Below are the code and all the weights of a small trained network. Each question names an input and a class and asks about switching units off, where a switched-off unit gives its printed mean instead of its output.

import numpy as np


def w(rows, s, z=0):
    codes = np.array(rows[::2]) - 128.0
    scale = np.full(codes.shape[1], s)
    scale[-1] = z or s
    return codes * scale


def f(y):
    return y / 2 * (1 + np.tanh(0.7978845608 * (y + 0.044715 * y**3)))


def log_softmax(a):
    a = a - a.max(-1, keepdims=True)
    return a - np.log(np.exp(a).sum(-1, keepdims=True))


def net(x, mask):
    res = np.array(x, float).reshape(1, 4) / 4 @ E
    y = f(res @ A[0][:, :-1].T + A[0][:, -1])
    res = res + np.where(mask, y, B[0][:, -1]) @ B[0][:, :-1]
    return log_softmax(res[-1] @ U[:, :-1].T + U[:, -1])


A, B = {}, {}
E = w([
[131,100,151,106,123,160,142,144,149,124,114,127],'x0',
[34,26,115,126,253,175,64,144,87,128,118,150],'x1',
[105,136,216,244,160,71,139,131,210,125,179,135],'x2',
[121,99,86,122,104,143,83,13,184,118,119,20],'x3',
],0.013)
A[0] = w([
[147,160,104,59,112,164,154,187,1,161,81,188,227],'N0',
[69,90,72,107,173,180,66,107,95,98,100,105,69],'N1',
[120,152,201,181,157,91,172,181,149,133,164,176,140],'N2',
[41,62,139,158,247,135,73,172,97,100,128,163,138],'N3',
[139,157,110,88,122,122,188,158,67,124,112,198,252],'N4',
[149,125,55,78,78,142,112,74,124,130,78,73,174],'N5',
[104,111,168,178,150,122,104,51,222,95,145,65,12],'N6',
],0.0092,0.0037)
B[0] = w([
[93,142,118,51,30,29,141,127,139,171,93,138,228],'N0',
[171,50,58,162,229,87,63,135,47,141,29,94,208],'N1',
[192,117,206,195,142,209,178,135,121,92,178,124,228],'N2',
[83,141,55,37,142,186,191,90,60,141,180,229,253],'N3',
[100,141,173,171,88,129,98,145,187,155,145,68,201],'N4',
[98,139,119,87,156,229,163,45,83,1,158,107,216],'N5',
[51,139,112,18,92,30,147,139,142,213,110,87,199],'N6',
],0.0097,0.019)
U = w([
[123,168,140,111,50,45,117,127,219,133,95,79,254],'0',
[98,141,106,100,149,214,162,83,90,12,191,168,105],'1',
[48,83,89,81,134,75,106,146,129,254,106,178,169],'2',
[177,54,85,131,226,149,63,125,108,97,59,125,12],'3',
[214,125,195,222,136,134,129,152,190,93,139,136,86],'4',
],0.0092,0.0043)

Each question gives the input, the list of numbers given to net, and the class t.
The units are the neurons (one row each of A and B). Each row of codes is followed by its name. A weight is (code - 128) times the scale printed after its matrix; where a second scale follows, it is the last column's (A, B and U).
mask holds one flag per neuron, in row order. A switched-off neuron (its flag False) gives its mean, the last column of its row in B, instead of its output. The means were averaged over made-up inputs and are rounded, as every weight is.
A unit's drop is (log p(t) with every unit on - log p(t) with that unit switched off) / (log p(t) with every unit on - log p(t) with every unit switched off).
The circuit of an input: a set's keep is (log p(t) with only the set's units on - log p(t) with every unit switched off) / (log p(t) with every unit on - log p(t) with every unit switched off). Starting from all 7 units, units are removed one at a time, each time the one whose removal leaves the highest keep (on an exact tie, the one counted first), for as long as the keep stays at least 0.8.
units of the circuit, in order: the units of the circuit, biggest drop first
unit that matters most: the unit with the biggest drop
k most important neurons: the k neurons with the biggest drops, biggest first
drop of u: that unit's drop, to one decimal
input [-3,-5,8,-1], class 4: unit that matters most	N2
input [2,2,8,1], class 2: 2 most important neurons	(N6, N5)
input [-2,7,-8,0], class 2: 3 most important neurons	(N0, N3, N2)
input [6,7,-1,7], class 3: 2 most important neurons	(N1, N0)
input [0,-2,1,-5], class 4: 2 most important neurons	(N6, N2)
input [-4,0,-7,-7], class 0: units of the circuit, in order	(N4, N3)
input [-2,-1,4,2], class 0: 3 most important neurons	(N3, N1, N6)
input [-3,3,1,6], class 2: 2 most important neurons	(N6, N2)
input [2,-2,5,5], class 0: 2 most important neurons	(N3, N1)
input [1,0,6,-8], class 4: 2 most important neurons	(N5, N2)
input [-5,-1,1,7], class 0: 4 most important neurons	(N6, N3, N2, N1)
input [3,0,5,2], class 0: 3 most important neurons	(N3, N6, N1)
input [3,2,-2,4], class 3: 2 most important neurons	(N1, N3)
input [1,7,7,-8], class 1: unit that matters most	N3
input [-1,3,-8,1], class 3: 2 most important neurons	(N1, N5)
input [3,0,1,2], class 0: 3 most important neurons	(N3, N1, N5)
input [-2,-7,1,-5], class 4: 2 most important neurons	(N2, N6)
input [3,-2,6,-5], class 4: drop of N6	0.0
input [2,-5,-3,-1], class 0: drop of N3	0.4
input [-7,-6,7,0], class 4: unit that matters most	N2
input [-7,3,-3,1], class 3: drop of N1	0.7
input [-5,4,4,8], class 2: drop of N6	1.8
